Below are the code and all the weights of a small trained network. Each question names an input and a class and asks about switching units off, where a switched-off unit gives its printed mean instead of its output.

import numpy as np


def w(rows, s, z=0):
    codes = np.array(rows[::2]) - 128.0
    scale = np.full(codes.shape[1], s)
    scale[-1] = z or s
    return codes * scale


def f(y):
    return y / 2 * (1 + np.tanh(0.7978845608 * (y + 0.044715 * y**3)))


def log_softmax(a):
    a = a - a.max(-1, keepdims=True)
    return a - np.log(np.exp(a).sum(-1, keepdims=True))


def net(x, mask):
    res = np.array(x, float).reshape(1, 3) / 4 @ E
    y = f(res @ A[0][:, :-1].T + A[0][:, -1])
    res = res + np.where(mask, y, B[0][:, -1]) @ B[0][:, :-1]
    return log_softmax(res[-1] @ U[:, :-1].T + U[:, -1])


A, B = {}, {}
E = w([
[246,34,72],'x0',
[126,125,126],'x1',
[237,179,254],'x2',
],0.0073)
A[0] = w([
[77,179,158,117],'neuron 1',
[50,180,148,72],'neuron 2',
[118,160,97,255],'neuron 3',
[200,77,158,55],'neuron 4',
[94,118,52,68],'neuron 5',
[40,136,43,96],'neuron 6',
[168,13,87,109],'neuron 7',
[91,72,12,107],'neuron 8',
[45,181,140,194],'neuron 9',
[73,177,159,139],'neuron 10',
[183,188,206,70],'neuron 11',
],0.011,0.0067)
B[0] = w([
[200,128,55,187],'neuron 1',
[233,187,32,187],'neuron 2',
[238,62,235,230],'neuron 3',
[184,246,50,167],'neuron 4',
[106,204,145,176],'neuron 5',
[74,225,240,236],'neuron 6',
[217,176,73,214],'neuron 7',
[191,208,153,249],'neuron 8',
[234,101,106,255],'neuron 9',
[234,104,48,200],'neuron 10',
[73,254,151,214],'neuron 11',
],0.0083,0.0071)
U = w([
[198,137,1,43],'0',
[88,237,198,131],'1',
[171,102,177,254],'2',
[126,54,203,189],'3',
[26,40,93,2],'4',
[29,44,79,2],'5',
],0.0092,0.0074)

Each question gives the input, the list of numbers given to net, and the class t.
The units are the neurons (one row each of A and B). Each row of codes is followed by its name. A weight is (code - 128) times the scale printed after its matrix; where a second scale follows, it is the last column's (A, B and U).
mask holds one flag per neuron, in row order. A switched-off neuron (its flag False) gives its mean, the last column of its row in B, instead of its output. The means were averaged over made-up inputs and are rounded, as every weight is.
A unit's drop is (log p(t) with every unit on - log p(t) with that unit switched off) / (log p(t) with every unit on - log p(t) with every unit switched off).
The circuit of an input: a set's keep is (log p(t) with only the set's units on - log p(t) with every unit switched off) / (log p(t) with every unit on - log p(t) with every unit switched off). Starting from all 11 units, units are removed one at a time, each time the one whose removal leaves the highest keep (on an exact tie, the one counted first), for as long as the keep stays at least 0.8.
circuit, biggest first: the units of the circuit, biggest drop first
top k neurons: the k neurons with the biggest drops, biggest first
drop of u: that unit's drop, to one decimal
input [-5,-3,-3], class 0: top 2 neurons	neuron 2; neuron 10
input [4,-7,8], class 1: circuit, biggest first	neuron 11
input [7,-5,6], class 0: top 3 neurons	neuron 4; neuron 6; neuron 7
input [-3,3,-7], class 1: top 3 neurons	neuron 6; neuron 5; neuron 8
input [-8,-8,7], class 0: circuit, biggest first	neuron 10; neuron 1
input [-5,-4,3], class 0: circuit, biggest first	neuron 6; neuron 10
input [-8,-8,6], class 0: circuit, biggest first	neuron 10; neuron 1
input [-7,1,-6], class 0: top 3 neurons	neuron 2; neuron 9; neuron 10
input [0,2,-3], class 3: top 3 neurons	neuron 11; neuron 4; neuron 2
input [-5,5,-1], class 0: top 2 neurons	neuron 2; neuron 10
input [-4,-6,-4], class 2: top 2 neurons	neuron 6; neuron 11
input [-7,-6,-4], class 0: top 2 neurons	neuron 2; neuron 10
input [-2,-3,3], class 3: drop of neuron 7	0.2
input [0,-2,-5], class 1: top neuron	neuron 6
input [-6,0,3], class 0: drop of neuron 2	0.1
input [6,6,-8], class 1: drop of neuron 11	0.0
